Below are the code and all the weights of a small trained network. Each question names an input and a class and asks about switching units off, where a switched-off unit gives its printed mean instead of its output.

import numpy as np


def w(rows, s, z=0):
    codes = np.array(rows[::2]) - 128.0
    scale = np.full(codes.shape[1], s)
    scale[-1] = z or s
    return codes * scale


def f(y):
    return y / 2 * (1 + np.tanh(0.7978845608 * (y + 0.044715 * y**3)))


def log_softmax(a):
    a = a - a.max(-1, keepdims=True)
    return a - np.log(np.exp(a).sum(-1, keepdims=True))


def net(x, mask):
    res = np.array(x, float).reshape(1, 7) / 4 @ E
    y = f(res @ A[0][:, :-1].T + A[0][:, -1])
    res = res + np.where(mask, y, B[0][:, -1]) @ B[0][:, :-1]
    return log_softmax(res[-1] @ U[:, :-1].T + U[:, -1])


A, B = {}, {}
E = w([
[72,144,127,137,166,127,137,166,114,127,123,88],'x0',
[197,128,82,172,207,138,94,208,160,164,157,151],'x1',
[139,15,54,146,176,166,137,81,145,196,75,107],'x2',
[80,198,118,122,211,140,120,87,76,185,150,164],'x3',
[135,160,112,106,119,116,158,124,127,124,102,140],'x4',
[92,115,183,87,136,244,82,191,46,129,110,122],'x5',
[147,207,131,176,82,161,254,157,133,157,94,82],'x6',
],0.0089)
A[0] = w([
[31,97,149,99,85,76,143,1,100,129,141,116,126],'neuron 1',
[194,143,94,176,169,114,124,193,110,148,174,188,51],'neuron 2',
[129,72,149,64,132,129,44,107,108,111,160,158,194],'neuron 3',
[151,76,87,136,180,136,177,54,101,127,144,84,5],'neuron 4',
[117,36,64,137,118,157,187,75,120,226,95,139,51],'neuron 5',
[149,137,97,95,164,115,119,198,173,171,122,174,3],'neuron 6',
[85,186,199,145,161,135,126,36,162,237,169,146,120],'neuron 7',
[101,132,143,123,67,135,225,124,129,187,166,67,217],'neuron 8',
[129,238,92,84,193,153,73,54,114,207,130,129,192],'neuron 9',
[116,108,27,187,119,11,169,94,177,102,184,137,171],'neuron 10',
[161,184,195,110,110,104,157,156,127,123,209,175,74],'neuron 11',
[94,132,146,76,71,132,121,93,130,151,94,105,24],'neuron 12',
[119,176,201,154,123,114,122,121,167,72,167,160,8],'neuron 13',
],0.0076,0.003)
B[0] = w([
[205,28,131,154,171,121,153,164,115,120,172,206,251],'neuron 1',
[123,106,204,202,160,75,140,140,97,134,108,191,187],'neuron 2',
[107,137,76,150,100,201,144,21,156,155,181,139,230],'neuron 3',
[155,166,123,95,129,43,153,126,81,192,78,107,159],'neuron 4',
[136,159,136,2,135,26,170,124,165,166,176,78,213],'neuron 5',
[163,50,194,131,173,99,171,123,137,140,135,195,153],'neuron 6',
[126,110,143,143,128,169,55,227,103,56,160,126,192],'neuron 7',
[96,148,138,197,156,186,123,144,159,115,178,172,238],'neuron 8',
[189,157,91,114,46,144,107,165,186,88,114,110,217],'neuron 9',
[154,144,35,173,95,204,90,67,44,125,114,132,254],'neuron 10',
[29,173,169,65,164,113,77,59,155,203,169,67,207],'neuron 11',
[190,122,184,105,224,145,177,174,71,65,87,119,167],'neuron 12',
[125,134,180,44,183,73,91,130,87,157,129,66,178],'neuron 13',
],0.0078,0.0079)
U = w([
[75,164,147,74,158,41,113,96,129,224,171,64,25],'0',
[150,92,211,210,182,110,146,152,39,141,99,254,24],'1',
[109,164,95,183,101,202,85,100,50,167,80,132,255],'2',
[125,155,113,166,119,167,99,117,141,137,123,139,252],'3',
[65,149,93,180,111,191,132,112,195,163,158,176,142],'4',
[175,149,90,140,68,153,52,197,174,82,115,91,142],'5',
],0.0073,0.0026)

Each question gives the input, the list of numbers given to net, and the class t.
The units are the neurons (one row each of A and B). Each row of codes is followed by its name. A weight is (code - 128) times the scale printed after its matrix; where a second scale follows, it is the last column's (A, B and U).
mask holds one flag per neuron, in row order. A switched-off neuron (its flag False) gives its mean, the last column of its row in B, instead of its output. The means were averaged over made-up inputs and are rounded, as every weight is.
A unit's drop is (log p(t) with every unit on - log p(t) with that unit switched off) / (log p(t) with every unit on - log p(t) with every unit switched off).
The circuit of an input: a set's keep is (log p(t) with only the set's units on - log p(t) with every unit switched off) / (log p(t) with every unit on - log p(t) with every unit switched off). Starting from the 12 units with the biggest drops (on a tie, the unit counted first), units are removed one at a time, each time the one whose removal leaves the highest keep (on an exact tie, the one counted first), for as long as the keep stays at least 0.8.
circuit, biggest first: the units of the circuit, biggest drop first
most important unit: the unit with the biggest drop
top k neurons: the k neurons with the biggest drops, biggest first
drop when u is switched off: that unit's drop, to one decimal
input [-3,-8,-7,1,0,0,3], class 1: circuit, biggest first -> neuron 1
input [-3,5,-5,-6,-2,-6,1], class 2: top 2 neurons -> neuron 10; neuron 5
input [-1,1,-6,8,1,6,0], class 5: top 2 neurons -> neuron 9; neuron 7
input [5,-5,-4,1,-5,4,1], class 1: circuit, biggest first -> neuron 10; neuron 5; neuron 9
input [-4,8,-2,7,0,1,6], class 1: top 3 neurons -> neuron 2; neuron 6; neuron 3
input [-6,-6,-1,-6,6,-5,2], class 1: circuit, biggest first -> neuron 1; neuron 12
input [-2,-4,2,0,3,2,4], class 1: circuit, biggest first -> neuron 3; neuron 11
input [-5,2,-6,8,-1,4,-1], class 5: top 3 neurons -> neuron 9; neuron 7; neuron 5
input [1,-7,-3,6,5,4,6], class 1: circuit, biggest first -> neuron 1; neuron 12
input [2,-5,3,-3,4,-7,5], class 2: top 2 neurons -> neuron 10; neuron 4
input [-5,-7,-2,-7,-3,5,-1], class 1: top 2 neurons -> neuron 12; neuron 1
input [7,-1,0,-3,0,-4,3], class 2: circuit, biggest first -> neuron 10; neuron 5
input [5,0,4,8,-1,-5,5], class 5: circuit, biggest first -> neuron 9; neuron 7
input [8,5,6,-2,-4,-4,0], class 0: most important unit -> neuron 5
input [-5,6,8,7,8,-6,0], class 0: top 2 neurons -> neuron 5; neuron 4
input [-4,5,-3,1,-2,-8,5], class 2: top 2 neurons -> neuron 10; neuron 1
input [-1,2,7,8,-7,5,2], class 5: circuit, biggest first -> neuron 9; neuron 7
input [-1,-6,-8,3,7,4,2], class 0: top 3 neurons -> neuron 11; neuron 13; neuron 10
input [-5,-3,-6,-5,-4,0,1], class 0: circuit, biggest first -> neuron 11; neuron 13
input [0,2,3,-8,-2,-3,-8], class 4: top neuron -> neuron 3
input [-5,-4,-7,6,-1,7,3], class 0: top 3 neurons -> neuron 11; neuron 10; neuron 13
input [-4,-7,-5,4,-6,-1,2], class 1: top 2 neurons -> neuron 1; neuron 5
input [-5,6,-8,8,6,8,0], class 0: top 2 neurons -> neuron 11; neuron 10
input [-7,-4,-4,-3,-6,-8,-5], class 2: drop when neuron 1 is switched off -> -0.1
input [-2,-8,5,-4,6,-5,-2], class 1: drop when neuron 7 is switched off -> 0.0
input [8,0,-3,1,5,-1,8], class 4: drop when neuron 12 is switched off -> 0.1
